Each row has a name. Each question is about the rows just above it.

ruli: [ 12.7 -80.8 -49.6   4.1  10.6  21.1  -7.5  -4.1   8.5  28.2  26.9 -22.6
 -36.1  -9.5  32.5   6.8 -27.0  46.9   5.2  -6.9  -9.3 -12.9 -17.5   6.2
  11.6   5.1  -7.4]
gok: [ 48.2   9.9  -2.1   0.5  -4.4 -13.7  -0.7  18.4   4.1 -24.4 -11.3  37.5
  65.3 -23.3  -2.4 -14.5  19.6  59.6  -6.1  -6.1   6.9   4.2   7.0 -20.7
  -9.5   4.2  -6.8]
nidor: [ 27.4 -10.2  -8.7  -2.6   5.5 -12.5  -2.7   8.3 -14.2  19.6   4.8   6.2
  44.8  43.1 -45.8   4.8  51.0   3.4   5.9   3.1   6.7   1.6  19.0  14.3
   1.5  -8.1 -14.0]
bekid: [ 22.3   0.5  20.0 -21.0   7.9   9.2 -17.1  -3.9  -7.9   1.7   0.2 -26.5
  26.0  11.8  28.3 -18.4  18.6 -10.1  -7.0   4.0   1.5 -11.7  19.4   1.9
 -12.2   8.8  19.3]
pof: [ 44.2   5.0  42.8  19.2 -10.7  11.4 -25.7  42.0   1.6  14.1  15.8  -9.2
   1.6  -9.5 -61.1  10.6   1.9 -11.8  13.9   6.2 -17.9   9.3 -10.1  15.9
  -8.5   2.0  33.0]
nudof: [ 44.2 -22.7  42.8  -6.7 -10.7  11.4 -25.7  42.0   1.6  14.1  15.8  -9.2
   1.6  22.4 -61.1  10.6   1.9 -11.8  13.9   6.2 -17.9   9.3  22.2  15.9
  -8.5   2.0  33.0]
zim: [  5.8  24.0 -35.9 -12.7   3.5   3.6 -24.2 -19.6 -12.3  40.4 -10.9  -4.7
 -34.7   5.2 -18.4  14.7  23.2   9.1  15.9   6.2  -4.4  -9.4  23.1  57.0
   6.4  11.7 -26.4]
Shared by nidor and ruli: | [6.2]
The one value in nidor and gok: | [19.6]
Which value appears more than once in pof? | [1.6]

zim: [-25.4 -29.0 -22.8 -28.2 -35.4 -21.3]
livo: [-27.9 -30.5 -30.5 -30.5  66.6   0.0]
ruli: [-26.3 -35.7 -26.2 -28.9 -35.7 -22.5]
gok: [-27.9 -30.5 -26.3 -30.9 -35.1 -25.2]
The value that ruli holds more than once: | [-35.7]
Which value appears more than once in livo? | [-30.5]
The one value in ruli and gok: | [-26.3]

livo: [  4.9 -56.2   0.1  46.1  46.1]
fur: [-3.1 -7.1 60.7  0.9  0.2]
zim: [-10.5   0.2   0.2  -7.6   0.2]
nidor: [  4.4  -6.0  64.8   1.0 -60.2]
The value that zim holds more than once: | [0.2]
The row with [  4.9 -56.2   0.1  46.1  46.1] is | livo
The value that livo holds more than once: | [46.1]
The one value in zim and fur: | [0.2]
Whose row is [-10.5   0.2   0.2  -7.6   0.2]? | zim

nidor: [-45.6  -8.3 -60.6 -45.6 -45.6 -23.6]
mome: [ -3.2   7.3  -3.3 -60.6   8.2  -2.3]
livo: [-60.7  19.8  15.5  -1.2 -33.8  -3.2]
The value that nidor holds more than once: | [-45.6]
Whose row is [-60.7  19.8  15.5  -1.2 -33.8  -3.2]? | livo
Whose row is [-45.6  -8.3 -60.6 -45.6 -45.6 -23.6]? | nidor
The one value in mome and livo: | [-3.2]
The one value in mome and nidor: | [-60.6]
Where do [ -3.2   7.3  -3.3 -60.6   8.2  -2.3] appear? | mome

boko: [  7.3  40.8  -4.5  24.9 -39.0  -4.9   5.8   5.8 -10.6 -12.3   0.8  -4.6
 -35.4 -31.1  38.8  -2.9]
bizos: [  4.3   5.0 -19.8   3.6 -11.8 -10.6 -13.0  -9.5   1.7   1.2   4.1 -25.2
  -4.8 -60.8  -2.6  25.7]
nidor: [  4.3   5.0 -19.8   3.6 -11.8 -10.6 -13.0  -9.5 -11.8   5.9  -4.5  11.9
  16.2  -4.8 -11.4  14.2]
Whose row is [  7.3  40.8  -4.5  24.9 -39.0  -4.9   5.8   5.8 -10.6 -12.3   0.8  -4.6
 -35.4 -31.1  38.8  -2.9]? | boko
Which value appears more than once in boko? | [5.8]
Which value appears more than once in nidor? | [-11.8]
Which value is in both bizos and boko? | [-10.6]

fur: [  6.2 -32.0  14.1   2.2  71.9  11.0   1.9  71.9  26.7  -5.8   2.8 -31.1]
nudof: [  3.0 -22.8   9.0   0.3   7.7   9.5   3.1  47.3  13.4  -4.8   9.0 -19.6]
bekid: [  4.6  -3.7  -0.5   1.5   0.1  -1.3   9.3  12.0   9.3  -1.3 -10.3  -1.3]
ruli: [ -7.0 -10.0   7.2  -2.9   4.7   7.2   3.9   8.5 -10.2  -2.2  29.7  -4.0]
mome: [-2.5 -2.1  3.6 -2.4  3.2  4.7  2.6  2.6 -6.4 -1.3 -1.3 -0.6]
boko: [-10.3 -13.8  10.8  -7.8  11.7  11.5   6.4  10.8 -17.3  -3.3  48.7  -5.0]
livo: [ -6.0  30.4  -9.8  -4.3  -7.9 -11.0  -1.0 -73.0 -29.5   5.6   5.1  30.6]
bizos: [  7.0   8.6  -8.6   6.0  -7.4  -8.8  -4.6   0.4  16.9   3.7 -39.6  -0.8]
The value that nudof holds more than once: | [9.0]
Which value appears more than once in fur? | [71.9]
Which value appears more than once in ruli? | [7.2]
Which value is in both mome and ruli? | [4.7]
Which value is in both bekid and mome? | [-1.3]

fur: [ 32.2  -2.8  -2.8  72.7  -2.8  -2.8 -23.3  -2.8  53.6 -30.1   0.1  31.8
  -7.5  31.9   4.3  -2.8  18.4]
boko: [ 28.0 -22.8 -39.2  68.4 -26.9  17.9 -34.3 -15.9  55.9 -18.1 -19.0  31.9
  11.4  58.4 -59.7   2.4  10.1]
nudof: [-15.3  -7.9 -48.9  27.9 -35.6  19.2 -20.7  -4.4  46.4 -33.6 -43.8  42.7
  21.4  51.8 -15.5  27.9  25.4]
livo: [  5.1   0.9 -28.9  25.0 -21.0  15.1 -16.0 -15.4  44.7 -31.1 -13.8  18.8
 -13.8  16.0 -26.6 -65.7  38.5]
Which value appears more than once in fur? | [-2.8]
The value that livo holds more than once: | [-13.8]
Shared by boko and fur: | [31.9]
Repeated in nudof: | [27.9]

livo: [ -8.4 -18.7   7.5 -56.4 -15.2 -59.9]
pof: [ -8.4   2.9   7.5 -20.8 -56.4  61.5]
boko: [-26.5 -56.3 -56.3 -49.5   2.8 -26.5]
nidor: [ 21.8   2.8  15.6 -62.6  25.2  20.7]
Whose row is [-26.5 -56.3 -56.3 -49.5   2.8 -26.5]? | boko
Which value is in both nidor and boko? | [2.8]
Where do [ -8.4   2.9   7.5 -20.8 -56.4  61.5] appear? | pof
Which row holds [ 21.8   2.8  15.6 -62.6  25.2  20.7]? | nidor
The one value in boko and nidor: | [2.8]

bizos: [-64.3  59.0 -64.3 -64.3 -64.3]
pof: [ 60.3  60.4  61.3 -62.5  55.6]
mome: [-59.9  60.4  52.4  52.4  54.9]
Repeated in mome: | [52.4]
Which value appears more than once in bizos? | [-64.3]
Whose row is [-59.9  60.4  52.4  52.4  54.9]? | mome
Shared by pof and mome: | [60.4]

mome: [ 42.3 -16.0  42.3  42.3  42.3]
ruli: [ 37.4 -19.6  -2.3   2.2 -16.9]
nudof: [-25.1 -25.1  -6.7 -25.1  44.0]
fur: [-73.2   2.1  -6.7 -25.1 -25.8]
bekid: [ 43.5 -25.2  -4.3  12.6  46.7]
gok: [  1.4 -23.2   2.2   3.7 -21.8]
zim: [-73.2  25.9  -6.7 -25.1  27.7]
Whose row is [ 43.5 -25.2  -4.3  12.6  46.7]? | bekid
The one value in gok and ruli: | [2.2]
The value that mome holds more than once: | [42.3]
The row with [-73.2  25.9  -6.7 -25.1  27.7] is | zim
Repeated in nudof: | [-25.1]

nidor: [-14.7 -16.0  15.3  35.1 -28.3  30.4]
ruli: [-14.7 -16.0  15.3  15.3  15.3   8.4]
bizos: [-14.7 -16.0  15.3  35.1 -14.7  76.5]
nudof: [-41.5 -41.5 -14.7  35.1 -41.5 -41.5]
Which value appears more than once in nudof? | [-41.5]
Which value is in both nudof and ruli? | [-14.7]
The value that ruli holds more than once: | [15.3]
Which value appears more than once in bizos? | [-14.7]
Whose row is [-14.7 -16.0  15.3  35.1 -28.3  30.4]? | nidor

zim: [ 4.1  2.7 -1.1  1.4  3.4]
pof: [0.3 0.3 4.6 3.7 0.3]
nidor: [-1.1  2.7 -1.1  1.4 -1.1]
mome: [ 19.6 -21.8  -3.8 -65.9  -5.5]
bizos: [ 6.8 -1.5  0.0 -3.7  3.4]
fur: [  6.7  -6.9   8.6 -26.9   4.3]
nudof: [  7.5 -11.9   1.2 -24.0   1.5]
ruli: [ 11.0  -0.8  -2.8 -22.4  -2.8]
livo: [-2.6  1.3  4.6  3.7  3.0]
bekid: [ 19.6 -65.9   7.9 -65.9 -21.8]
Repeated in bekid: | [-65.9]
Repeated in pof: | [0.3]
Repeated in ruli: | [-2.8]
Repeated in nidor: | [-1.1]
Whose row is [-1.1  2.7 -1.1  1.4 -1.1]? | nidor

mome: [-49.8 -13.6  50.4 -40.8   2.0 -70.0   6.2   0.4   8.5 -32.7  -0.9   4.8
 -12.5  20.6]
livo: [-51.8  -5.6  47.4 -40.3  44.1 -72.4   6.8  -5.7   4.8 -25.5 -12.9 -26.0
  -3.5  34.2]
pof: [  4.7  -8.1  47.4 -40.3  44.1 -72.4   4.6 -10.0   4.8 -25.5 -12.9 -26.0
  -3.5  34.2]
zim: [-13.7  -5.9  49.0 -41.0  51.0 -77.6   4.6  -3.9  37.6 -32.0 -12.6 -31.7
  -3.4  37.6]
nudof: [ -8.6   6.0  51.0 -26.3  17.1 -71.2  -8.6  -5.8  28.7 -17.7  -1.9  -5.6
 -13.6  11.8]
The value that nudof holds more than once: | [-8.6]
The one value in nudof and livo: | [-5.6]
Which value is in both pof and mome? | [4.8]
Shared by nudof and mome: | [-13.6]
Which value appears more than once in zim? | [37.6]
The row with [-13.7  -5.9  49.0 -41.0  51.0 -77.6   4.6  -3.9  37.6 -32.0 -12.6 -31.7
  -3.4  37.6] is | zim

bizos: [-18.9  30.0 -26.4   4.1  -4.7 -23.4]
bekid: [ 1.0 -1.4 -1.5  1.2 -0.2 -2.0]
mome: [-1.6  0.9 -2.7 -0.8 -1.5 -1.6]
gok: [ 1.0 -1.4 -1.5 -1.6 -0.9 -0.6]
nidor: [ 2.5 -0.9  1.9  0.7  2.1 -0.8]
zim: [ 26.1  30.0 -26.4   4.1  -4.7 -23.4]
livo: [45.4  0.9 -2.7 -0.8 -1.5 -1.2]
Shared by livo and gok: | [-1.5]
Which value is in both mome and nidor? | [-0.8]
The value that mome holds more than once: | [-1.6]

nudof: [-27.3 -27.3  -5.7  49.3  49.3 -31.0 -11.9  -4.9]
pof: [-12.4  -5.8 -25.4  33.0 -80.3 -27.9 -14.7   7.1]
boko: [-27.3  -1.3  -5.7 -80.4 -58.2 -49.8  -8.9  -4.2]
ruli: [-27.3  -1.3  -5.7  49.3 -31.0 -80.3 -11.9  -4.9]
Where do [-27.3  -1.3  -5.7 -80.4 -58.2 -49.8  -8.9  -4.2] appear? | boko
The one value in pof and ruli: | [-80.3]
Whose row is [-27.3 -27.3  -5.7  49.3  49.3 -31.0 -11.9  -4.9]? | nudof
Which row holds [-12.4  -5.8 -25.4  33.0 -80.3 -27.9 -14.7   7.1]? | pof

fur: [  2.6  11.9  -6.2  29.9 -22.3 -31.9 -40.2  14.2 -30.5 -13.8  25.8 -29.4
  11.2  15.3  36.2  11.9  39.2 -10.9  46.9  -4.1 -36.9  16.1 -32.9   4.8
  10.1 -47.9  36.1  -3.3  46.3   1.1 -12.1   3.8  18.4 -33.0  29.1 -11.9
   8.3  48.4  -1.7  65.1   1.0 -11.5  38.5  14.7  32.6 -22.4 -26.6  24.8
  24.2  -0.5  11.1 -46.6  13.8  23.1  -2.1  15.0   8.0  22.8   6.8 -30.4
   3.6  14.2   6.7]
nidor: [ -2.9  -0.5  -7.1  38.2 -19.5 -28.5 -33.7  14.2 -25.8 -10.1  29.7 -26.3
   8.7  17.5  36.0  10.5  44.1  -1.8  21.8  -8.0 -30.2  22.0 -47.6   2.0
  14.5 -50.4  40.8 -13.9  48.5   2.9 -11.4   0.4  33.4 -25.8  26.5  -7.0
  12.4  27.0   5.1  64.5 -14.5  -6.2  45.7   6.3  27.5 -24.7 -40.8  14.8
  15.2 -10.5  14.4 -35.0  22.9 -18.9   2.7  24.5   6.5  24.1 -19.7 -19.1
 -10.3  23.9   1.6]
bekid: [ -4.7  -1.4  -3.3  36.9 -19.5 -19.6 -32.5  16.6 -22.0 -16.1  33.5 -32.4
   7.9  13.4  29.1   3.7  47.0   3.6  22.5  -5.3 -29.3  22.5 -45.1   2.8
  12.1 -46.2  33.3 -16.3  43.8   1.3 -11.6  -0.1  33.1 -24.1  27.5  -2.2
   5.1  25.0   2.9  65.0 -12.8  -5.9  36.1   7.7  25.9 -29.0 -34.7  17.1
  18.7  -7.4  21.6 -36.1  19.9 -19.4  10.5  29.1   1.7  23.3 -15.8 -23.2
  -5.5  25.1   7.0]
ruli: [  1.0   8.5  -6.7  32.1 -22.3 -28.7 -38.8  14.9 -29.1 -15.4  27.3 -31.3
  10.6  15.6  34.1   9.0  40.5  -7.0  41.7  -3.9 -36.8  17.4 -35.8   4.3
  10.6 -47.9  35.9  -5.7  46.1   1.1 -12.5   3.0  22.6 -31.8  28.6  -9.8
   7.9  42.7  -0.5  65.3  -2.1  -9.0  37.8  12.8  31.0 -24.8 -28.2  23.3
  22.9  -3.5  14.4 -44.2  15.9 -23.7   0.4  18.8   5.9  23.0   1.4 -29.0
   1.1  16.4   7.2]
boko: [ -0.8   5.0  -5.6  36.3 -16.8 -33.0 -34.3  12.3 -24.7  -5.1  27.7 -21.5
   9.6  17.0  40.1  14.2  44.2  -9.2  26.3  -7.3 -29.0  22.3 -42.2   3.8
  12.6 -49.7  41.4 -12.4  46.8   4.0 -10.1   1.1  26.4 -26.6  30.1  -9.7
  10.4  34.4   4.8  63.2 -10.5 -12.0  45.9   8.5  28.7 -19.9 -36.5  17.4
  17.6  -4.9   9.0 -39.7  20.3 -16.4  -1.1  18.7  10.3  22.3 -10.8 -22.1
  -7.6  21.5   3.4]
livo: [ -3.1  -0.3  -8.2  41.5 -16.5 -26.8 -32.6  13.2 -21.8  -8.6  29.9 -26.8
   9.6  18.5  36.0   6.8  46.8  -3.1  19.2  -5.0 -32.1  25.0 -45.1   3.9
  12.5 -49.4  41.2 -15.9  45.6   4.2 -11.6   0.5  33.6 -26.6  31.1  -6.0
   7.9  26.0   6.6  63.4 -14.8  -7.1  43.0   5.7  25.5 -25.1 -36.0  17.4
  16.3 -11.3  16.1 -37.6  24.6 -16.6   1.9  25.0   5.4  21.8 -17.2 -22.0
 -11.4  24.5   7.5]
nudof: [ -1.3   2.4  -9.7  40.6 -17.3 -29.7 -34.0  12.4 -23.6  -8.2  27.3 -25.6
  10.1  20.1  37.8   8.4  44.5  -6.4  24.0  -4.2 -34.5  23.9 -42.0   4.3
  11.9 -50.5  43.0 -12.9  46.1   4.3 -11.8   1.1  30.5 -28.8  32.2  -8.7
   8.9  30.5   6.8  63.1 -11.6  -8.1  43.8   6.5  26.8 -23.3  21.9  18.6
  17.3 -10.6  13.4 -40.0  24.1 -17.3  -1.6  21.9   7.2  21.5 -12.1 -23.3
 -10.4  21.8   7.7]
pof: [  1.4   8.9  -8.3  34.1 -19.9 -31.9 -39.1  13.4 -28.5 -10.8  27.3 -29.4
  11.9  16.5  37.5  10.4  42.0 -10.1  39.7  -4.6 -36.9  18.7 -36.9   5.1
  11.1 -48.2  38.4  -6.4  47.1   2.6 -12.5   3.8  23.4 -32.7  29.5 -10.4
   8.6  43.6  -0.3  65.0  -4.2  -9.8  41.2  12.8  23.0 -23.3 -29.9  24.4
  21.6  -4.6  12.6 -44.6  17.6 -22.4  -3.1  16.9   6.7  22.3  -0.6 -28.7
  -0.8  17.1   7.3]
Which value appears more than once in boko? | [22.3]
Which row holds [  2.6  11.9  -6.2  29.9 -22.3 -31.9 -40.2  14.2 -30.5 -13.8  25.8 -29.4
  11.2  15.3  36.2  11.9  39.2 -10.9  46.9  -4.1 -36.9  16.1 -32.9   4.8
  10.1 -47.9  36.1  -3.3  46.3   1.1 -12.1   3.8  18.4 -33.0  29.1 -11.9
   8.3  48.4  -1.7  65.1   1.0 -11.5  38.5  14.7  32.6 -22.4 -26.6  24.8
  24.2  -0.5  11.1 -46.6  13.8  23.1  -2.1  15.0   8.0  22.8   6.8 -30.4
   3.6  14.2   6.7]? | fur

boko: [ 1.4 25.6  3.3  4.5 16.5]
bizos: [ 10.9 -73.6  13.1 -23.6   4.4]
livo: [-15.4  17.0  16.9 -20.8   2.5]
zim: [  5.6  16.1   6.9   0.2 -12.3]
gok: [  2.0 -56.8   7.3   1.4  14.7]
pof: [ -1.7  28.1   4.4  28.1 -25.4]
Which value appears more than once in pof? | [28.1]
Shared by pof and bizos: | [4.4]
Shared by boko and gok: | [1.4]
Whose row is [ 1.4 25.6  3.3  4.5 16.5]? | boko

mome: [-26.8 -11.0 -11.0 -49.3]
bizos: [-32.1  10.9  32.4 -16.0]
boko: [-14.8 -50.7  49.8 -36.6]
gok: [-14.8  21.5  47.9 -53.3]
fur: [ 32.8  -6.8 -50.6   6.5]
pof: [-11.9 -11.9 -11.9 -66.9]
Whose row is [-26.8 -11.0 -11.0 -49.3]? | mome
The value that mome holds more than once: | [-11.0]
Which value appears more than once in pof? | [-11.9]

zim: [  8.1 -48.2   8.1  19.8  75.8   8.1  20.3 -18.9]
nidor: [ 20.1  -7.0 -13.8  41.6  34.0  30.0 -14.3   2.0]
bizos: [ 49.6 -17.4   0.6 -21.7  28.1 -68.3 -70.0 -25.7]
fur: [ 41.6  50.7  11.7 -13.1 -32.6 -44.8  15.8  26.6]
The one value in nidor and fur: | [41.6]
Repeated in zim: | [8.1]

nudof: [ 29.6  42.1  35.8 -19.3  42.1]
boko: [-81.0 -45.2  29.6 -36.0 -57.4]
ruli: [  5.0  29.1  -6.9 -18.5  29.1]
zim: [ 43.6 -20.1 -34.3  11.0  22.2]
The value that ruli holds more than once: | [29.1]
Shared by boko and nudof: | [29.6]
Which value appears more than once in nudof? | [42.1]

zim: [-13.4   1.5  -4.9  31.7  27.0  66.3  22.7 -60.1 -31.1  40.2  33.2 -20.6
 -11.1  55.3  -6.2]
pof: [ -9.0   1.6  -7.1  30.7  26.3  63.9  22.7 -57.2 -32.0  40.3  32.1 -20.2
 -12.9  54.4  -4.9]
boko: [-12.8   0.2  -6.4  30.5  26.1  33.0  -6.4 -58.5 -32.4  -6.4  30.5 -20.3
 -16.9  -6.4  -4.5]
mome: [-11.9   8.4  -7.6  35.1  31.0  69.3  23.5 -57.9 -32.3  41.3  33.8 -16.8
 -19.0  53.5   1.7]
fur: [ -8.0  36.6 -22.2  27.0  34.6  72.9  24.9 -32.4 -30.6  -7.6  36.0  -8.9
 -39.8  44.4  18.4]
nudof: [-11.3   2.1  -7.8  32.7  28.8  66.7 -22.3 -59.7 -33.3  40.4  36.3 -21.0
 -14.0  56.6  -4.4]
gok: [-12.2  -9.7 -53.7  31.6  28.1  65.1  28.6 -60.7 -31.2  43.9  33.1 -19.5
 -12.7  55.9  -5.3]
ruli: [-13.6   1.5 -10.6  30.0  27.8  68.4  24.2 -61.1 -33.2  41.4  34.6  -6.9
 -12.2  54.1  -3.4]
bekid: [-12.0 -12.0  32.9  30.6  35.6  70.9  23.9 -53.7 -30.7  44.6  32.3 -16.9
 -22.2  53.7 -12.0]
livo: [-10.4   5.0 -11.6  31.0  29.1  66.4  27.7 -59.3 -33.6  41.0  32.9 -19.1
 -53.6  57.3  -1.1]
Whose row is [-11.3   2.1  -7.8  32.7  28.8  66.7 -22.3 -59.7 -33.3  40.4  36.3 -21.0
 -14.0  56.6  -4.4]? | nudof
Which value is in both livo and bekid? | [32.9]
The one value in boko and fur: | [-32.4]
Which value is in both mome and fur? | [-7.6]
The one value in bekid and gok: | [-53.7]
Which value is in both fur and bekid? | [-22.2]
Which value appears more than once in bekid? | [-12.0]

gok: [-10.8  79.8 -43.3 -24.6  10.5]
bizos: [-9.9 30.7 -9.7 -9.9 -9.9]
ruli: [ 50.1 -10.9  21.1  38.5 -54.1]
boko: [ 50.1 -10.9  21.1  44.9 -39.4]
fur: [10.5 54.9 -8.1 -0.9  0.0]
pof: [-43.2 -28.2 -39.2 -38.6  15.0]
nidor: [-10.8 -47.3  10.6 -24.6  10.5]
Repeated in bizos: | [-9.9]
Shared by nidor and fur: | [10.5]
The row with [-10.8  79.8 -43.3 -24.6  10.5] is | gok

